Here is a tiny trained network, its code and every weight. The questions are about switching its units off for an input and a class, where a switched-off unit gives its printed mean instead of its output.

import numpy as np


def w(rows, s, z=0):
    codes = np.array(rows[::2]) - 128.0
    scale = np.full(codes.shape[1], s)
    scale[-1] = z or s
    return codes * scale


def norm(h):
    return h / np.sqrt((h * h).mean(-1, keepdims=True) + 1e-5)


def f(y):
    return y / 2 * (1 + np.tanh(0.7978845608 * (y + 0.044715 * y**3)))


def log_softmax(a):
    a = a - a.max(-1, keepdims=True)
    return a - np.log(np.exp(a).sum(-1, keepdims=True))


def net(x, mask):
    res = np.array(x, float).reshape(1, 4) / 4 @ E
    u = 0
    for l in range(4):
        y = f(norm(res) @ A[l][:, :-1].T + A[l][:, -1])
        res = res + np.where(mask[u : u + 4], y, B[l][:, -1]) @ B[l][:, :-1]
        u += 4
    return log_softmax(norm(res)[-1] @ U[:, :-1].T + U[:, -1])


A, B = {}, {}
E = w([
[180,93,197],'x0',
[41,110,121],'x1',
[101,85,185],'x2',
[206,254,251],'x3',
],0.0038)
A[0] = w([
[77,133,119,143],'0.n1',
[61,157,205,93],'0.n2',
[6,110,255,10],'0.n3',
[176,114,209,21],'0.n4',
],0.0091,0.0014)
B[0] = w([
[189,181,130,162],'0.n1',
[139,181,136,199],'0.n2',
[250,136,90,251],'0.n3',
[158,121,177,208],'0.n4',
],0.011,0.003)
A[1] = w([
[97,69,60,235],'1.n1',
[161,147,35,123],'1.n2',
[11,1,97,3],'1.n3',
[66,214,101,40],'1.n4',
],0.0092,0.0004)
B[1] = w([
[91,141,120,208],'1.n1',
[248,179,96,225],'1.n2',
[1,116,198,253],'1.n3',
[90,210,134,172],'1.n4',
],0.0056,0.0035)
A[2] = w([
[62,199,161,1],'2.n1',
[143,61,2,74],'2.n2',
[199,120,51,217],'2.n3',
[71,145,232,229],'2.n4',
],0.0079,0.0028)
B[2] = w([
[164,87,103,133],'2.n1',
[125,110,127,135],'2.n2',
[16,231,180,246],'2.n3',
[35,172,254,251],'2.n4',
],0.0059,0.003)
A[3] = w([
[106,204,235,144],'3.n1',
[1,12,150,100],'3.n2',
[18,213,107,221],'3.n3',
[175,119,88,254],'3.n4',
],0.01,0.0023)
B[3] = w([
[137,2,75,253],'3.n1',
[66,159,190,194],'3.n2',
[119,136,58,230],'3.n3',
[54,173,153,144],'3.n4',
],0.0086,0.0075)
U = w([
[174,15,186,169],'0',
[10,141,163,167],'1',
[186,252,160,144],'2',
[120,166,59,184],'3',
[134,123,133,3],'4',
],0.015,0.0067)

Each question gives the input, the list of numbers given to net, and the class t.
The units are the neurons (one row each of A and B). Each row of codes is followed by its name. A weight is (code - 128) times the scale printed after its matrix; where a second scale follows, it is the last column's (A, B and U).
mask holds one flag per neuron, layer by layer. A switched-off neuron (its flag False) gives its mean, the last column of its row in B, instead of its output. The means were averaged over made-up inputs and are rounded, as every weight is.
A unit's drop is (log p(t) with every unit on - log p(t) with that unit switched off) / (log p(t) with every unit on - log p(t) with every unit switched off).
The circuit of an input: a set's keep is (log p(t) with only the set's units on - log p(t) with every unit switched off) / (log p(t) with every unit on - log p(t) with every unit switched off). Starting from the 12 units with the biggest drops (on a tie, the unit counted first), units are removed one at a time, each time the one whose removal leaves the highest keep (on an exact tie, the one counted first), for as long as the keep stays at least 0.8.
units of the circuit, in order: the units of the circuit, biggest drop first
most important unit: the unit with the biggest drop
top k neurons: the k neurons with the biggest drops, biggest first
top k neurons in layer l: the k neurons of layer l with the biggest drops, biggest first
drop of u: that unit's drop, to one decimal
input [2,1,5,-1], class 2: most important unit -> 0.n3
input [4,2,4,-1], class 2: units of the circuit, in order -> (0.n3; 3.n1)
input [-5,5,5,-2], class 2: units of the circuit, in order -> (1.n2; 0.n3; 3.n1)
input [-6,-6,3,-6], class 1: top 2 neurons in layer 0 -> (0.n3; 0.n2)
input [-1,7,-4,7], class 0: top 2 neurons -> (3.n1; 1.n2)
input [3,-1,-8,2], class 3: top 2 neurons in layer 0 -> (0.n4; 0.n3)
input [-3,2,-2,5], class 3: top 2 neurons in layer 1 -> (1.n4; 1.n3)
input [-7,-7,2,3], class 3: top 2 neurons in layer 3 -> (3.n3; 3.n2)
input [3,1,7,0], class 2: units of the circuit, in order -> (0.n3; 3.n1)
input [-8,2,5,0], class 2: top 2 neurons in layer 0 -> (0.n3; 0.n1)
input [7,-1,3,-3], class 1: top 2 neurons in layer 0 -> (0.n1; 0.n2)
input [5,-6,-8,5], class 0: top 2 neurons -> (0.n3; 3.n1)
input [-5,-4,-1,6], class 0: top 2 neurons -> (3.n1; 0.n3)
input [0,5,5,2], class 2: units of the circuit, in order -> (0.n3)
input [-4,4,7,7], class 2: top 2 neurons in layer 0 -> (0.n3; 0.n2)
input [8,4,3,-7], class 1: top 2 neurons in layer 3 -> (3.n2; 3.n1)
input [7,-7,7,-5], class 1: top 2 neurons -> (0.n3; 3.n2)
input [0,2,6,3], class 2: drop of 0.n3 -> 1.8
input [1,-3,-3,-8], class 1: drop of 3.n2 -> 0.1
input [1,1,-4,-6], class 1: drop of 1.n3 -> 0.2
input [1,-3,3,-4], class 1: drop of 0.n3 -> 0.2
input [-7,-1,6,3], class 2: units of the circuit, in order -> (0.n3)
